Each row was made from one path, in order. Every step used is in the known rows, and no mark comes twice. Write each row's path.
Known rows
bedob rigif rugi vuzug mitib rere: [ 13.6 -10.4  -3.3  13.1   3.9  -4.2 -16.0  23.7  13.9 -30.1   9.5   7.0
  28.3   8.5 -26.4  11.6 -19.9  31.8  -7.9   3.3  -9.6  -2.6  23.8 -12.9
   7.2  18.5  -4.2  -7.8 -13.6  26.1  -6.4 -18.3 -20.8  17.7  11.5  11.8
  33.8  56.5  32.1 -36.2  18.8  13.9   9.6  25.2]
tola rigif rugi vuzug: [-19.7  -6.4  -5.8  17.5 -20.4  14.9  42.6 -11.0  -9.8   8.4  20.7  36.7
 -41.8  31.7 -45.9  25.3 -26.2   3.6 -22.1  -2.7   4.2   3.8 -15.2  -1.6
   8.6  -8.5 -22.3   7.6  24.7  14.4  -7.6  10.7 -43.0  10.5 -14.1  -3.7
   3.9  20.5 -23.2 -11.1  -9.1  24.3  10.2  23.0]
rugi tola rigif bedob: [-36.0  13.5 -19.6  16.4 -11.8   5.1  30.9  10.1 -15.3   7.1  23.5  39.9
 -46.0  18.3  -9.6  14.2 -25.4   2.2   1.6   0.6   4.7   3.8  -0.3   3.3
   6.0 -15.9 -16.1   8.6  14.0 -14.2 -11.8  13.1 -14.9  -1.0   4.2   1.5
 -55.5 -18.9 -40.7  19.2  11.5  23.9  24.5   1.9]
rugi mitib rere bedob rigif: [-21.8   6.7  41.9 -21.2  -1.4  16.8 -42.4  10.3   8.1 -33.6   0.1 -36.7
  40.8 -36.0  11.1 -21.4  -7.7   0.3  12.5  17.9  -8.5 -17.8  21.9  -5.7
  -7.2 -12.1 -11.5 -15.6 -11.1 -10.4  49.2  -5.7   7.0  -3.2  32.1   4.2
  22.0   5.5  12.5   4.8  -3.9 -24.4 -16.3  35.0]
rigif vuzug mitib bedob rugi: [ 34.6 -36.0  26.7   2.2  36.3 -25.2  22.8  12.3  13.3 -10.7  -8.5   9.1
  13.3  10.1 -18.9 -31.7  34.6  28.7  -5.3   5.2 -14.1  -6.7 -11.0  -0.9
   5.8   8.9   5.6  18.0  -6.1  36.7 -38.5  18.6  21.2  14.6 -11.5  17.4
 -25.7 -26.4  15.5 -58.8   3.8  15.5   1.4  -8.9]
mitib rigif vuzug bedob rugi tola: [  4.0 -20.8 -12.1   8.6  23.1 -16.1   5.2  -1.9 -11.4  13.3  20.0 -27.3
 -36.1   8.2  -9.5 -15.5  19.8  21.5  -5.0 -18.2   8.7  26.1  -4.4   1.1
 -33.2  -4.4  13.7  19.8  14.1  30.0 -31.8 -15.7 -14.2  20.1 -21.2 -16.9
 -30.0 -25.0   7.9  -0.3  12.3  19.5 -15.4 -12.3]
rigif vuzug bedob mitib: [ -1.3 -12.6  -5.1  -1.3  -2.8  14.0   2.4  -6.9 -12.0  32.9 -27.5   2.6
  14.3  32.2 -21.6   5.9  12.7  14.7  -4.8  27.1   3.6   4.7 -52.4   5.7
  -3.9  28.3  25.1  35.7   3.7  27.1 -57.8 -34.3 -15.5  15.4  26.1  -6.6
   1.3 -31.9  12.8 -43.5  26.7  39.6  13.1 -25.4]
rugi vuzug mitib rere bedob: [-14.6 -19.9  41.8 -10.4   4.1   5.3  -1.1   8.4  12.6  -5.0 -24.9   2.3
  19.4 -43.6 -17.4 -33.5 -38.5  -2.7  -6.7  25.1 -34.7   9.1  11.5   0.5
  41.2 -11.3 -43.9 -17.4  38.8  -2.0  43.0 -26.0  13.2  16.4   9.1  18.0
  31.6  23.4  47.4 -34.6   0.8  11.5  10.7  23.5]
tola rere mitib bedob rugi vuzug: [ 11.4 -17.8  32.5 -19.3  31.2 -27.4  36.3 -38.8 -35.5 -33.3 -11.3   5.6
  11.3  -8.4 -10.2  19.1  38.0  -1.4  18.7 -34.2 -41.0 -28.9   6.4 -13.4
  11.6  -2.7   8.3  -2.6  39.2 -28.1  21.8  33.9  13.3 -16.2 -58.8  -6.5
 -34.2  11.6 -11.0 -18.4 -49.3 -50.4 -13.5 -10.4]
bedob vuzug mitib rere rugi tola rigif: [-27.5  15.9 -29.7   2.3   0.5  36.0  13.9  26.2  -1.3  -9.6 -38.7 -16.9
 -22.8 -14.3   8.3 -29.2   1.5 -38.3  -2.4  49.5 -36.6  -8.5  21.7  24.1
  21.6 -14.8 -44.9 -25.9  14.4  -3.9  36.4 -10.8  10.9   7.7 -13.8  10.8
 -26.6  -8.1  21.0   1.2 -11.8  12.1 -24.1 -17.0]
rugi mitib rigif vuzug bedob: [  3.8 -20.9   6.9   0.3  -3.4  20.5 -12.8 -18.0 -12.9  33.4  25.8 -37.4
  10.9  28.0 -15.9 -18.5  -4.6  15.7 -10.1   5.6  34.1  33.0  -3.1  -6.5
  -9.0   3.9  -0.7  16.6   2.5  24.0 -11.9 -21.9 -17.5   9.2   3.8  -4.3
   3.0 -21.4 -16.1  -0.6  11.4  37.0  -3.4   5.1]
vuzug bedob rugi mitib: [ -4.7   1.3   0.7 -30.5 -16.9  14.9 -24.0 -20.8  -6.5  20.2  -6.4 -19.4
  34.5  -1.7   4.9 -11.5  22.7  11.3  10.8  -2.0  -4.8   3.6  -2.0 -18.2
 -17.1  13.7   2.3   3.6  -3.4   8.5   3.9 -11.4 -23.7  18.8   8.8 -22.9
 -17.7 -16.6  26.3 -13.6  19.9   3.8 -15.5 -12.9]
tola bedob mitib rigif: [ 27.9   2.3 -20.1   5.8 -21.4  36.0 -17.1 -14.6 -14.3   7.3 -10.8   9.0
  16.8  24.8   9.3  14.5  -5.7   1.1  -2.3  -3.4  -1.7 -12.8  14.3   8.0
   8.7  -7.9   2.8  15.5  18.3  48.8  10.1  13.7  31.0 -11.0   4.8   8.5
  27.3  13.4 -42.4 -19.5 -14.3   7.7   0.0 -14.0]
rugi mitib rigif bedob vuzug: [-13.7 -28.2 -19.6  17.8  22.7  26.4 -16.2 -12.4  -8.9  18.0  42.2 -40.6
  37.3  33.2  -0.8 -23.5 -14.1  18.3 -19.8 -30.6  32.9   1.2  13.7 -27.6
 -13.3  10.4  -1.6  16.3 -16.6   5.5  -4.1  29.4  -2.3 -23.9 -16.4   5.1
  -3.0  18.3 -17.8 -18.1 -26.2  35.9  -3.1  33.2]
tola rere rugi mitib vuzug bedob rigif: [ 21.2  20.2  23.3 -37.2 -22.8   6.7 -24.9  -0.5  -5.1   4.6  10.7 -21.0
  28.4 -12.7  22.2 -15.1  38.6   1.3  12.9  14.8   0.4  -3.6  14.9  10.4
  20.1   0.0  12.6 -17.0 -30.5 -35.6  10.0  -4.5 -20.3 -11.9   2.1   3.1
  -2.5 -19.3   1.2  12.7  -2.0 -30.1  15.2 -17.1]
bedob mitib rigif rugi tola: [ -2.9  -7.5 -53.1  48.2   3.5  -7.2 -21.0 -12.5  14.9   9.5  24.9   3.1
 -15.9  14.0  21.9  19.2  -4.7   1.7  -6.4 -23.9  20.6  15.5  13.5 -27.3
 -55.5  -0.6  13.6   2.2   4.7  56.7 -24.8 -20.5 -19.3  -5.3   3.6 -19.7
   7.8   6.1  -0.9 -11.5   4.7  35.8 -19.8  15.4]
rugi mitib vuzug bedob rigif: [ -4.9  18.9  22.5 -22.6 -24.6  12.0 -54.6  -8.3   6.8   6.3  20.9 -10.4
  42.3  -1.5   2.0 -29.1  38.4  34.7   8.7   3.3  29.1  -0.2  -6.6  -3.9
   5.4   6.6  16.0  11.0 -33.9  -4.2 -13.1 -13.0 -35.8  18.6  31.9  -7.3
   5.7  -5.5  -4.4   5.3  13.8  -4.3  10.3  -6.0]
rugi tola mitib vuzug bedob rigif: [ -5.3  50.1  -9.7 -24.9 -24.8  12.6 -35.5  12.8  -5.4  -1.3  26.1  13.7
 -11.7  -7.2  14.5  -6.0  46.3  27.9  16.2   0.1  23.8  -7.4 -31.2  17.6
   6.7  -3.2   6.9  26.9 -21.6 -28.3 -31.1 -13.8  -7.5  22.3  33.9 -19.1
 -15.2  -3.8 -19.7  44.7   6.0  -9.8  -1.6 -25.9]
mitib bedob rigif rugi tola: [ 14.3   0.2  -8.4  32.5  24.3 -39.7  -9.2  18.9  24.2 -31.0  35.1  21.5
 -25.3   3.4  -0.7  12.0  17.1  12.8   2.5 -13.8  23.8 -17.3  13.6 -21.3
 -40.9  -6.9  13.6  -5.1 -28.8  11.0 -29.6   1.2 -16.2  15.5   7.1  -8.6
 -11.7  -0.2 -21.1   6.1  15.6  -5.0  -8.6  28.1]
tola rugi mitib rere: [  3.4  27.4   2.2  -6.0  -6.7  19.7   2.8   7.6   7.3 -15.7  -4.4   3.8
  14.4 -22.2 -14.6  31.9  -1.8 -10.5  40.0  28.1  -6.9  24.2  13.1  -8.8
  27.3 -12.2  -5.6  -0.2  28.7 -21.4  38.5  -4.3   6.5 -27.1  22.9  -3.1
  -9.8 -14.7  -9.8   8.2  -4.0 -41.2 -23.9  22.8]
rigif mitib vuzug bedob rugi: [ 22.4 -18.9  10.1  -6.6   0.6 -18.5   9.7 -20.8  22.1  45.6   8.8  18.0
  14.5  10.1 -17.9 -34.7  38.9  32.8 -24.7  -2.3   1.5  14.7 -38.7   6.6
  -9.9  19.1  29.5  14.5  -3.1   4.2 -29.5  10.7 -11.3   9.4   6.2 -21.6
 -16.1  -1.6  -0.5 -28.2  26.2   6.3   9.3 -16.3]
tola mitib rere rugi vuzug bedob: [  7.6  20.8  -1.6 -41.4 -16.5  41.2  31.0   4.6 -23.7   2.7 -19.9  -7.2
  -7.0   4.1 -16.8  -4.2  -7.0  -9.5 -12.6  35.9 -29.6   2.5 -23.9  32.0
  42.5 -10.1 -39.8 -12.2  32.9 -28.8  42.4 -17.3  34.7   7.7  -2.2 -16.7
   5.3  20.8  -2.2  14.8   7.9   5.0  -4.3 -14.8]
tola bedob rigif rugi vuzug mitib rere: [ 35.9  -5.7 -10.3   2.9  -5.0   8.8 -14.1  27.4   9.0 -22.4  21.5  30.2
  30.0  13.2 -29.4  25.6 -12.5  28.5  -2.0   6.5 -11.4 -25.6  44.9  -4.6
  28.3   8.3 -17.4 -13.7  -0.9  19.4   1.3  -4.7  -4.0  18.9  13.5  16.4
  43.5  58.6  -4.4 -31.5  20.0 -10.8   4.1  21.2]
tola mitib rere rugi vuzug bedob rigif: [  4.6  30.9  -0.2 -51.2 -23.6  35.9  -0.1  23.7 -30.2 -27.6 -14.6 -20.7
   3.0  12.4 -10.9   0.0   0.9   7.4 -14.0  29.8 -15.7 -24.4 -14.4  37.3
  31.8   4.0 -19.7  -5.8  -9.0 -16.2  39.5 -11.0  33.9  13.6   4.8  -7.3
  16.9  31.1  -4.0  24.3   2.9  -6.0  -2.4 -11.2]
rere mitib rigif vuzug: [-11.2 -19.8  36.4  22.5  24.4  21.5  25.6 -25.8 -20.0  -5.3 -18.8  -9.4
 -12.2  20.7 -14.4  -6.4 -34.3  -2.0  -7.8  -1.3  -0.2  24.3 -50.1   3.5
 -14.8  -5.0  29.9  38.8  30.4  29.4 -17.1   9.6   6.7 -13.5 -38.6  -2.7
   8.2  -9.0 -25.5  -0.8 -36.8  15.8  -1.7  -7.8]
bedob vuzug mitib rigif: [ 10.5 -16.7  -7.4  17.9   8.4  33.0 -18.9   1.1  -0.3  10.5 -28.5 -33.4
  20.5  11.8  -0.6 -34.8 -26.2  -1.5 -16.5  -0.7  -1.6  17.2  -3.6  -4.7
   8.4  12.6  -1.6  24.6  -6.5  33.4  -3.4   0.0   8.6   4.7 -20.8  21.3
  26.1  26.4  26.7 -33.3 -32.7  42.7   2.7  -5.5]
tola mitib rigif bedob: [ 21.3   5.8 -12.6   4.4  -3.1  31.0  19.8   4.0 -19.6   6.3  32.6   3.7
  -4.3  43.2  -1.1   1.7 -37.7  20.5 -15.6 -24.6  12.6  17.8 -24.3   5.7
  10.3  -7.1  -1.9  35.3   3.1  -1.3  -3.6  33.0  46.6 -28.9  -5.7  -1.0
  -6.5  22.7 -50.1  11.6 -19.9  35.7  20.0   4.4]
rere mitib vuzug bedob rugi tola: [-26.2  13.0  15.5  -8.2  15.8 -13.4  -9.1 -32.1   5.1   7.4 -10.9  16.2
  -2.5 -31.6  13.6 -30.4  48.6   9.7  21.7 -16.1 -16.4  11.6 -39.7  -7.5
 -21.3 -11.2  26.3  13.0  32.8 -11.6 -17.2 -16.0 -23.2  17.8 -23.0 -47.5
 -37.8 -25.3  16.5   8.3  -2.8 -24.5 -21.8 -40.7]
vuzug bedob rigif tola rere rugi mitib: [ 10.4  22.7  -6.6 -19.7 -39.2   4.4 -13.5  -2.9  -3.0  13.1 -17.7 -17.2
  17.6   5.4  29.2  30.9 -18.2 -32.2  14.3   9.8  11.8  -1.0  18.5  -2.8
  -8.7  13.7   5.4 -29.8 -48.2 -28.7  10.2  -3.7 -17.3  -7.5  25.4   7.3
  13.4 -15.9   6.6  38.2  34.5 -12.5  19.3 -14.7]
rere bedob vuzug mitib rigif tola: [ -9.8 -27.3   6.4  33.3  10.1   9.9 -14.1  -2.9  36.2  29.0 -30.3 -25.8
   8.6  -9.1   8.4 -47.1 -60.4 -31.1 -26.1 -12.9  16.6  23.6 -13.9 -11.3
  -9.3  -4.6 -19.1   6.5 -11.0  21.8   9.2   3.3  20.4   2.2   0.2  20.0
  59.9  14.4  38.7 -15.6 -17.3  43.6   5.1  16.2]
mitib rere rugi vuzug bedob rigif tola: [ -4.8   9.5   2.4  -6.2 -13.0  -3.1  11.0   9.2   6.1 -15.0 -30.5  -7.5
  -2.3   8.2 -17.4   4.4 -31.7  -7.7 -15.9  16.5  -5.4   2.6  -2.9  18.6
  10.3  -3.3  -9.7 -29.5 -15.0  -3.0  24.2 -10.3   0.1  18.8  17.0   1.5
  32.6  29.9  11.0  18.6  46.2   1.9  25.3  -4.4]
vuzug mitib bedob rugi: [ 36.3 -14.8  18.7  -5.7  15.1 -18.8   0.8   4.6  15.8 -16.6 -24.4  10.6
  24.4  -4.2   0.2 -34.5  23.9  15.0   2.0  -1.7 -25.0  -6.0   6.5  -7.4
   8.7   2.5  -2.4   3.6  -5.0  31.3   0.1  14.7  30.1  14.6  -9.7  10.1
 -20.1  -5.9  21.1 -47.8   1.9   6.9   2.3 -16.4]

Which path is each row?
[-22.5  18.1  21.7   9.5   0.3 -37.0   8.1  -2.3   6.4 -46.1 -16.8  46.5
 -15.4   8.3 -24.6  43.8 -14.6 -10.6  10.1 -18.3  41.9 -21.9 -23.5  -8.3
   9.8   4.3  25.4  13.0 -13.6   3.4  13.6  31.1  18.9  -5.8  -8.1   5.8
  18.4  -3.4 -42.0  32.4 -24.1 -47.6  -1.5  21.6] : rere mitib bedob rigif tola rugi vuzug
[ 37.5   3.7 -34.9  10.9 -25.4   1.1  10.7 -22.3  -3.6  34.3 -38.1 -20.9
   0.1  28.1  26.4  19.7 -25.3 -42.3  -4.7  -4.7  -5.3  30.2   5.4   8.3
  -7.4  -0.4   9.3 -18.3  -3.7  10.5  13.9 -15.5  23.0 -25.8   1.6  -1.8
  22.8  -6.6   1.9   5.2  19.0  22.7  22.0 -37.5] : vuzug bedob mitib rigif tola rere rugi
[-32.8   3.4 -34.0  14.6  28.4  21.3  48.6  25.3  -8.8  -9.3   5.2  -8.2
 -35.2  11.9  -9.5 -17.4  -3.0 -20.4 -12.7  22.3 -24.5 -13.2   9.2  20.3
   9.8 -24.9 -29.9 -17.7  17.7 -34.1  20.8  19.5  13.7 -18.8 -23.8  -3.1
 -51.3  -5.4 -21.4   6.5  -8.5   9.5  -8.5   5.2] : mitib rere rugi tola rigif bedob vuzug
[ -8.5 -26.0  -2.7  16.2  19.8 -17.3  -0.8  -3.8 -13.6  11.2  17.5 -23.6
 -25.8 -20.2  21.7  13.4   5.8 -14.7   8.5 -10.3   1.2   2.7  18.1  -2.8
 -19.7  -9.5   3.5   5.3  24.9   4.0 -14.4 -15.9   4.4 -26.1  -3.0  12.2
  -2.9 -34.6   4.6  -8.5 -28.5   4.4 -11.7  15.4] : rugi tola rere bedob mitib rigif vuzug
[ 16.9  27.3  -9.0 -14.3 -12.8  18.9 -23.2  48.7   7.5 -35.6 -24.8  18.5
   1.9 -29.9  29.0   0.2  -9.8 -15.5  13.9  47.2 -31.2 -31.0  54.0  24.4
  22.7 -12.1 -21.8 -34.9  -8.4  12.9  31.5  -6.9  29.9  15.5  14.0  24.1
   7.1   2.6   0.7  14.6  23.0 -26.7  -3.9 -15.2] : vuzug mitib rere rugi tola bedob rigif
[ -7.1  -5.7  27.4   1.6   1.9 -41.2 -12.8   8.3  18.3  11.0  37.4  19.5
 -17.5 -44.7  20.5  -0.8  17.9   1.5  -0.8  -2.4  13.0 -16.6  12.8   4.6
 -11.0   3.3  18.6  -9.2 -18.8 -44.8 -13.1  13.8 -16.5 -16.0  19.5  15.5
  -5.3  -8.9 -10.7  20.8  -9.2 -37.0  10.8  27.6] : rugi tola rere bedob rigif mitib vuzug
[-16.1   1.4   9.4 -16.6   4.7   4.1  31.2 -11.3  10.2 -11.5   1.3   2.2
  -1.2 -23.7  -6.5   5.5  -6.7  -4.7  -1.0 -24.5 -24.0 -10.6 -20.2   4.6
   5.0 -23.8 -41.0  -8.5  30.4 -25.9  32.2  31.9  36.5  -6.7  18.0 -13.4
  17.8  33.1  11.6  11.9  -4.4 -19.5 -21.6  19.2] : rigif tola mitib rere bedob rugi vuzug
[  4.8   3.5   3.4  -5.5 -30.8  -9.2   7.4  16.3  -2.4 -11.9 -34.0  18.5
   0.8  -3.8  15.5  35.2 -47.7 -20.9  -4.1   4.7  -7.4 -12.1  23.1   6.7
  25.5  21.5  -6.4 -25.4 -38.6   2.7  -1.5  16.5  -9.6  -0.8   3.2  48.3
  33.7  20.6  31.5   5.9   9.7   1.9  46.9  -6.1] : bedob rigif tola rere rugi vuzug mitib
[ 26.3  -8.1 -16.7  -5.4   5.1 -42.5  13.8 -19.8   6.2  46.4  31.9  17.2
  -9.4 -16.3   5.8   6.6  60.5  15.2   8.8 -14.8  -8.6  13.4   8.9  -2.8
 -11.6  13.7  20.9  -7.8   8.8 -44.3 -31.7  -0.6 -28.3  -4.3   3.8 -19.4
 -52.8 -12.7   0.5   0.8  24.9 -26.5  -1.2 -20.1] : rigif mitib vuzug bedob rugi tola rere
[ -4.4  -1.8   5.0  19.3  16.4 -21.5 -36.0  41.2  43.9 -23.8   9.4   1.6
   2.1 -41.0  12.9 -16.1 -25.6  -2.2   6.1  13.6  -9.7   1.2  27.8 -16.9
 -27.6  -6.4 -10.9 -22.7 -11.3   7.9   8.0 -42.3  -5.8  17.3  26.1  -3.0
  25.1   8.5  49.0 -10.1  23.0   2.5 -15.5  34.5] : vuzug mitib rere bedob rigif rugi tola
[ -2.2 -17.2   4.2  12.1  39.9 -14.8  28.4 -25.1 -36.1 -17.5   7.1 -21.7
 -29.6  -8.7  15.8  28.0  18.2  -6.0  25.8 -34.8 -24.2   8.2   3.7  -8.4
 -34.2  -6.7  32.7  17.2  38.4  -4.0 -19.5  17.1  -5.0 -27.9 -58.8  -9.3
 -43.7 -20.4  -6.5  13.0 -45.7 -30.4 -30.0 -18.5] : bedob rugi tola rere mitib rigif vuzug
[  8.5  19.6  15.5  -0.3 -19.6  -3.9  -3.2  -9.9  19.8  -5.1  11.8   3.7
  17.6 -16.1  35.9  14.2  13.7 -13.8  16.5  -6.9  11.7  -3.5  15.2   0.3
   3.3 -10.2   9.7 -26.3 -41.4 -29.1  -6.6  40.8 -21.5 -32.8  19.7  20.7
  10.6  -6.7 -11.4  31.1   1.6 -34.7  22.9  -1.2] : bedob rigif tola rere rugi mitib vuzug
[-21.1 -16.0   1.6   5.0  29.3  -9.2   1.0 -23.3 -21.3   4.0  -1.6 -24.6
 -24.7   6.7   1.0 -15.6  13.9   7.0   0.9 -20.2   2.9  18.2 -26.4  -4.3
 -46.5   0.5  30.2  24.2  27.5  28.5 -19.3 -19.6  -6.2  14.6 -44.5 -34.9
 -29.5 -31.5   3.2  11.8  -9.6   5.5 -33.7 -25.9] : rere mitib rigif vuzug bedob rugi tola
[-14.8 -13.8 -24.9  27.5  46.5   0.9  14.7 -19.4 -35.2   2.8  16.7 -22.8
  -4.6   9.5  15.7  17.9 -15.5 -16.1  13.7 -43.4  -5.9   2.9   9.0 -23.7
 -17.9   1.6  20.5  14.7  23.7 -47.0  -8.4  15.6   2.7 -41.9 -56.6  -7.4
 -34.9  11.8 -20.0  12.4 -52.3  -6.4  -9.6  -0.3] : rugi tola rere mitib rigif bedob vuzug
[-29.2  24.5  36.3   3.6 -19.4 -20.0 -31.9  12.5  54.5  -5.2  22.9  26.5
   3.6 -39.7   7.6  -2.6  -1.3  -5.3  16.6  -7.7  57.4   4.0 -16.0  -8.9
   5.1 -16.5  11.4   6.8 -32.3 -11.2   7.5  24.1  -7.5 -19.4  43.0   8.7
  38.6 -35.0  -8.5  32.7 -12.6 -46.0  -1.4  46.4] : rere bedob rigif tola rugi mitib vuzug
[ -6.9  48.6  -3.6 -32.4 -24.5  16.8 -20.7  24.1   1.3  -4.7   9.7  10.5
 -26.3 -13.5  29.0 -23.9  36.4   6.5  -1.8  19.6  15.8 -14.1 -34.1  33.5
   6.5  -9.2   1.4   6.7 -28.2 -18.2 -10.9  -7.9   8.6  15.6  13.1 -16.4
  -9.1 -19.2 -12.0  49.8   1.9  -8.1  -2.0 -26.9] : rere rugi tola mitib vuzug bedob rigif
[  7.1   7.8  -8.3 -19.4 -19.0 -18.8  -4.6  27.5  -4.9  -3.0   4.0  12.6
  -0.1  18.9 -54.0  37.0  -8.1  21.0 -12.3  27.0  25.3  -2.5   3.6  15.0
  26.7  37.6  21.3   6.6 -11.7  -8.1  23.8 -17.8   6.4   5.5  22.7   2.1
  12.5  20.3 -17.4   7.1  23.0 -27.2   0.9  28.2] : tola rugi vuzug bedob rigif mitib rere
[-41.0   8.7 -31.5  -7.7 -25.0  15.3  17.1   9.2 -19.7  25.7 -19.9   9.1
 -48.3  25.6   1.0  -2.2  20.5 -19.4 -15.6  49.3   7.8 -13.3 -24.6  31.9
  -7.9   5.1  -8.3   1.0   3.8  33.2 -19.8 -33.2 -12.4  19.4   5.8  -8.5
 -33.9 -69.6  -8.2   3.5  20.3  37.5  -7.0 -30.9] : rere rugi tola rigif vuzug bedob mitib
[ -2.5 -25.9  20.4  -7.4  -6.3 -30.2  17.4  -8.8  12.6  14.8 -19.5  15.5
   7.2 -37.2   6.1  11.5 -29.7 -17.4   5.2 -27.6 -26.6   1.7  17.3 -16.3
  14.7   4.6 -25.1 -18.8  10.5 -13.6   7.2  14.2  -5.6  -0.8  -1.3  24.8
  21.7  10.3  60.4 -24.1  -2.3  -6.5  19.4   8.9] : rigif tola rere bedob rugi vuzug mitib
[  2.0  -8.3  15.6   4.4 -11.9 -29.0  -3.3  18.8  25.1 -27.2 -23.7  26.0
   2.5   6.9   4.7 -16.8 -26.1  -5.3 -30.5   7.0  21.8 -26.4  16.1   5.7
  15.3   8.8 -18.3 -29.2 -51.6  41.1   9.6  23.9  21.3  23.2   5.9  39.3
  33.2  11.8   5.5  -2.1  20.1  19.4  33.8   8.8] : rere rugi vuzug mitib bedob rigif tola
[ 10.5 -13.9 -18.3  36.4  61.7 -24.8  29.9 -24.4  -1.2  -3.3  11.0   3.1
 -11.8  -5.8   3.1  27.7  33.2 -34.2  24.8 -24.8 -11.4 -15.8  -1.5 -37.1
 -34.3  -3.1  12.6  -4.7  24.5 -58.4 -24.7   0.9 -15.0 -21.5 -46.0 -27.6
 -31.0  -3.2 -11.8  -3.5 -38.5 -33.1 -43.1   8.3] : rigif rugi tola rere mitib bedob vuzug
[ 18.0  -7.7 -41.4  11.5 -27.2 -10.4  -2.0 -40.8 -21.9  34.6  -4.2 -12.8
  10.9  33.0  -3.4  43.9 -13.1  -8.3  -0.1 -36.6  13.1  22.9  21.7 -10.9
   6.9  12.2  -2.4  -6.0  11.5   4.3  -0.1 -18.6  -8.7  -8.6  12.7   2.1
  24.2  28.8  -3.3  -3.5  15.4  23.8  24.2 -17.5] : rugi vuzug bedob mitib rigif tola rere
